Below are the code and all the weights of a small trained network. Each question names an input and a target symbol and asks about switching units off, where a switched-off unit gives its printed mean instead of its output.

import numpy as np


def w(rows, s, z=0):
    codes = np.array(rows[::2]) - 128.0
    scale = np.full(codes.shape[1], s)
    scale[-1] = z or s
    return codes * scale


def norm(h):
    return h / np.sqrt((h * h).mean(-1, keepdims=True) + 1e-5)


def f(y):
    return np.maximum(y, 0)


def softmax(a):
    e = np.exp(a - a.max(-1, keepdims=True))
    return e / e.sum(-1, keepdims=True)


def log_softmax(a):
    a = a - a.max(-1, keepdims=True)
    return a - np.log(np.exp(a).sum(-1, keepdims=True))


def net(x, mask):
    ids = ['ΛΣζξπψ'.index(c) for c in x.split()]
    T = len(ids)
    res = E[ids] + P[:T]
    u = 0
    for l in range(3):
        q, k, v = (norm(res) @ M[l].T for M in (Q, K, V))
        z = softmax(np.where(np.tri(T) > 0, q @ k.T / 2**0.5, -1e9)) @ v
        res = res + np.where(mask[u], z, O[l][:, -1]) @ O[l][:, :-1]
        u += 1
        y = f(norm(res) @ A[l][:, :-1].T + A[l][:, -1])
        res = res + np.where(mask[u : u + 4], y, B[l][:, -1]) @ B[l][:, :-1]
        u += 4
    return log_softmax(norm(res)[-1] @ U[:, :-1].T + U[:, -1])


Q, K, V, O, A, B = {}, {}, {}, {}, {}, {}
E = w([
[155,105,174],'Λ',
[171,184,136],'Σ',
[160,173,149],'ζ',
[71,164,197],'ξ',
[93,116,7],'π',
[177,175,95],'ψ',
],0.014)
P = w([
[139,92,60],'0',
[188,99,58],'1',
[62,79,253],'2',
[166,167,111],'3',
[38,135,133],'4',
[63,79,117],'5',
[68,90,112],'6',
],0.0074)
Q[0] = w([
[67,2,146],'0.h0',
[56,154,176],'0.h0',
],0.0078)
K[0] = w([
[121,81,155],'0.h0',
[147,255,108],'0.h0',
],0.0081)
V[0] = w([
[121,1,237],'0.h0',
[141,36,197],'0.h0',
],0.0071)
O[0] = w([
[63,254,126,2],'0.h0',
[135,198,127,51],'0.h0',
],0.011,0.0031)
A[0] = w([
[8,213,143,54],'0.n0',
[136,22,140,255],'0.n1',
[78,145,161,221],'0.n2',
[40,254,187,150],'0.n3',
],0.0085,0.00076)
B[0] = w([
[166,198,109,194],'0.n0',
[143,159,241,254],'0.n1',
[254,133,93,167],'0.n2',
[136,74,157,206],'0.n3',
],0.0085,0.006)
Q[1] = w([
[218,180,153],'1.h0',
[3,172,45],'1.h0',
],0.011)
K[1] = w([
[255,110,213],'1.h0',
[132,248,125],'1.h0',
],0.0069)
V[1] = w([
[149,154,254],'1.h0',
[29,145,72],'1.h0',
],0.0059)
O[1] = w([
[187,72,68,174],'1.h0',
[210,255,28,2],'1.h0',
],0.0086,0.004)
A[1] = w([
[136,184,160,39],'1.n0',
[113,117,63,175],'1.n1',
[9,121,151,82],'1.n2',
[123,130,185,3],'1.n3',
],0.013,0.0018)
B[1] = w([
[154,255,83,154],'1.n0',
[244,134,51,214],'1.n1',
[60,135,27,196],'1.n2',
[170,154,42,251],'1.n3',
],0.0071,0.0032)
Q[2] = w([
[22,2,111],'2.h0',
[54,162,173],'2.h0',
],0.006)
K[2] = w([
[254,148,131],'2.h0',
[221,27,158],'2.h0',
],0.0074)
V[2] = w([
[152,105,255],'2.h0',
[183,169,221],'2.h0',
],0.0093)
O[2] = w([
[212,161,114,253],'2.h0',
[250,67,116,184],'2.h0',
],0.014,0.0038)
A[2] = w([
[150,190,174,180],'2.n0',
[143,23,151,73],'2.n1',
[100,8,181,252],'2.n2',
[167,166,254,224],'2.n3',
],0.012,0.0026)
B[2] = w([
[164,241,68,158],'2.n0',
[91,107,192,231],'2.n1',
[136,227,187,254],'2.n2',
[1,207,183,242],'2.n3',
],0.0089,0.0087)
U = w([
[178,254,80,55],'Λ',
[158,128,113,125],'Σ',
[163,114,116,212],'ζ',
[147,150,112,4],'ξ',
[180,149,82,174],'π',
[51,178,116,141],'ψ',
],0.012,0.0039)

Each question gives the input, a string of symbols that net reads in full, and the target symbol t.
The units are the heads (2 rows each of Q, K, V and O) and the neurons (one row each of A and B). Each row of codes is followed by its name. A weight is (code - 128) times the scale printed after its matrix; where a second scale follows, it is the last column's (O, A, B and U).
mask holds one flag per unit, layer by layer, with each layer's heads first. A switched-off unit (its flag False) gives its mean, the last column of its rows in O or B, instead of its output. The means were averaged over made-up inputs and are rounded, as every weight is.
A unit's drop is (log p(t) with every unit on - log p(t) with that unit switched off) / (log p(t) with every unit on - log p(t) with every unit switched off).
The circuit of an input: a set's keep is (log p(t) with only the set's units on - log p(t) with every unit switched off) / (log p(t) with every unit on - log p(t) with every unit switched off). Starting from the 12 units with the biggest drops (on a tie, the unit counted first), units are removed one at a time, each time the one whose removal leaves the highest keep (on an exact tie, the one counted first), for as long as the keep stays at least 0.8.
units of the circuit, in order: the units of the circuit, biggest drop first
k most important neurons: the k neurons with the biggest drops, biggest first
k most important neurons of layer l: the k neurons of layer l with the biggest drops, biggest first
drop of u: that unit's drop, to one decimal
input π Λ ξ π, target π: units of the circuit, in order : 2.n3
input ζ ξ π ζ, target ψ: 4 most important neurons : 1.n2; 0.n3; 2.n3; 0.n2
input Σ Λ π Λ, target ψ: units of the circuit, in order : 0.h0; 2.h0
input π ξ Λ, target Λ: 2 most important neurons : 2.n0; 0.n0
input Λ Λ Λ, target Λ: units of the circuit, in order : 0.h0; 2.n0
input Λ π ζ ψ ζ π ψ, target ψ: 3 most important neurons of layer 0 : 0.n1; 0.n3; 0.n2
input ξ ψ π, target π: 3 most important neurons : 0.n3; 0.n2; 0.n0
input π ξ Σ π π Λ, target ψ: 2 most important neurons : 2.n3; 0.n0
input π ξ π π, target ψ: 2 most important neurons of layer 1 : 1.n2; 1.n3
input ξ Λ ξ, target Λ: 2 most important neurons of layer 0 : 0.n0; 0.n1
input ζ π Λ ψ π π ψ, target ψ: drop of 2.h0 : 0.4
input Σ π ψ ξ Σ π, target ζ: drop of 2.n0 : 0.1
input π ξ π Σ, target ψ: drop of 2.h0 : 0.7
input ζ Λ Λ ξ Λ π, target Λ: most important neuron : 0.n3
